Below are the code and all the weights of a small trained network. Each question names an input and a class and asks about switching units off, where a switched-off unit gives its printed mean instead of its output.

import numpy as np


def w(rows, s, z=0):
    codes = np.array(rows[::2]) - 128.0
    scale = np.full(codes.shape[1], s)
    scale[-1] = z or s
    return codes * scale


def norm(h):
    return h / np.sqrt((h * h).mean(-1, keepdims=True) + 1e-5)


def f(y):
    return np.maximum(y, 0)


def log_softmax(a):
    a = a - a.max(-1, keepdims=True)
    return a - np.log(np.exp(a).sum(-1, keepdims=True))


def net(x, mask):
    res = np.array(x, float).reshape(1, 4) / 4 @ E
    u = 0
    for l in range(3):
        y = f(norm(res) @ A[l][:, :-1].T + A[l][:, -1])
        res = res + np.where(mask[u : u + 8], y, B[l][:, -1]) @ B[l][:, :-1]
        u += 8
    return log_softmax(norm(res)[-1] @ U[:, :-1].T + U[:, -1])


A, B = {}, {}
E = w([
[146,105,150,112,245],'x0',
[143,211,185,78,94],'x1',
[211,129,161,173,110],'x2',
[81,149,173,200,174],'x3',
],0.012)
A[0] = w([
[119,117,124,227,2,223],'L0N1',
[155,40,55,204,61,165],'L0N2',
[73,51,80,185,9,64],'L0N3',
[174,96,103,121,168,184],'L0N4',
[133,221,188,217,140,2],'L0N5',
[209,226,164,40,124,89],'L0N6',
[182,125,203,149,138,136],'L0N7',
[136,159,160,48,188,132],'L0N8',
],0.008,0.0025)
B[0] = w([
[144,97,94,170,156,253],'L0N1',
[206,159,115,206,116,230],'L0N2',
[149,232,103,219,143,221],'L0N3',
[138,133,71,115,138,187],'L0N4',
[110,155,108,117,160,189],'L0N5',
[142,73,174,2,57,245],'L0N6',
[21,197,83,141,130,190],'L0N7',
[203,83,89,244,61,209],'L0N8',
],0.0072,0.0054)
A[1] = w([
[134,193,194,138,155,105],'L1N1',
[98,190,249,143,197,6],'L1N2',
[162,190,255,140,181,100],'L1N3',
[68,209,139,136,134,237],'L1N4',
[200,166,159,118,226,130],'L1N5',
[194,161,199,49,115,129],'L1N6',
[105,106,122,186,154,137],'L1N7',
[153,154,176,180,163,12],'L1N8',
],0.01,0.0024)
B[1] = w([
[118,164,121,60,203,187],'L1N1',
[94,207,87,117,122,204],'L1N2',
[82,222,151,60,161,212],'L1N3',
[50,37,97,115,197,228],'L1N4',
[132,92,190,38,150,209],'L1N5',
[116,57,191,67,2,254],'L1N6',
[161,179,165,85,5,204],'L1N7',
[91,212,196,126,195,172],'L1N8',
],0.0078,0.0054)
A[2] = w([
[69,122,96,205,188,159],'L2N1',
[204,135,164,192,174,167],'L2N2',
[203,94,37,62,159,225],'L2N3',
[97,149,138,106,68,47],'L2N4',
[165,142,134,255,92,160],'L2N5',
[172,121,203,82,68,3],'L2N6',
[74,137,58,67,114,136],'L2N7',
[100,180,233,216,76,202],'L2N8',
],0.0093,0.0022)
B[2] = w([
[130,126,113,141,46,229],'L2N1',
[117,178,162,187,116,193],'L2N2',
[160,94,138,135,182,253],'L2N3',
[158,76,151,139,133,192],'L2N4',
[197,253,44,132,115,242],'L2N5',
[92,131,159,70,55,230],'L2N6',
[138,105,143,180,146,233],'L2N7',
[176,112,125,95,147,212],'L2N8',
],0.012,0.0049)
U = w([
[193,7,132,119,229,168],'0',
[163,127,206,225,187,1],'1',
[6,85,104,220,116,59],'2',
[34,201,180,72,238,57],'3',
[154,71,194,26,42,210],'4',
[217,204,48,241,90,212],'5',
],0.012,0.0035)

Each question gives the input, the list of numbers given to net, and the class t.
The units are the neurons (one row each of A and B). Each row of codes is followed by its name. A weight is (code - 128) times the scale printed after its matrix; where a second scale follows, it is the last column's (A, B and U).
mask holds one flag per neuron, layer by layer. A switched-off neuron (its flag False) gives its mean, the last column of its row in B, instead of its output. The means were averaged over made-up inputs and are rounded, as every weight is.
A unit's drop is (log p(t) with every unit on - log p(t) with that unit switched off) / (log p(t) with every unit on - log p(t) with every unit switched off).
The circuit of an input: a set's keep is (log p(t) with only the set's units on - log p(t) with every unit switched off) / (log p(t) with every unit on - log p(t) with every unit switched off). Starting from the 12 units with the biggest drops (on a tie, the unit counted first), units are removed one at a time, each time the one whose removal leaves the highest keep (on an exact tie, the one counted first), for as long as the keep stays at least 0.8.
units of the circuit, in order: the units of the circuit, biggest drop first
most important unit: the unit with the biggest drop
k most important neurons: the k neurons with the biggest drops, biggest first
top k neurons in layer l: the k neurons of layer l with the biggest drops, biggest first
drop of u: that unit's drop, to one decimal
input [-2,0,-2,8], class 3: units of the circuit, in order	(L0N8 L2N8)
input [1,2,-7,6], class 2: units of the circuit, in order	(L1N4 L2N1)
input [-3,3,-1,3], class 3: units of the circuit, in order	(L0N8 L1N1)
input [8,3,5,0], class 4: units of the circuit, in order	(L0N6 L1N6)
input [-1,-7,-5,-6], class 5: top 3 neurons in layer 0	(L0N3 L0N2 L0N6)
input [7,2,-7,-5], class 0: units of the circuit, in order	(L0N8 L2N3)
input [7,-7,5,1], class 1: most important unit	L2N2
input [-5,1,-8,3], class 2: 2 most important neurons	(L1N4 L2N5)
input [7,8,-3,1], class 4: 4 most important neurons	(L0N6 L1N6 L0N8 L0N3)
input [4,-2,-5,1], class 0: top 2 neurons in layer 0	(L0N7 L0N3)
input [7,-7,-8,5], class 2: top 2 neurons in layer 0	(L0N6 L0N1)
input [-8,-5,-8,-6], class 5: 2 most important neurons	(L0N3 L0N2)
input [1,-7,-2,-4], class 5: 2 most important neurons	(L0N2 L0N6)
input [4,7,3,5], class 3: most important unit	L0N7
input [-5,-6,-8,8], class 5: drop of L1N5	0.1
input [6,-1,0,4], class 3: drop of L0N5	0.0
input [2,1,-8,4], class 2: drop of L2N1	0.1
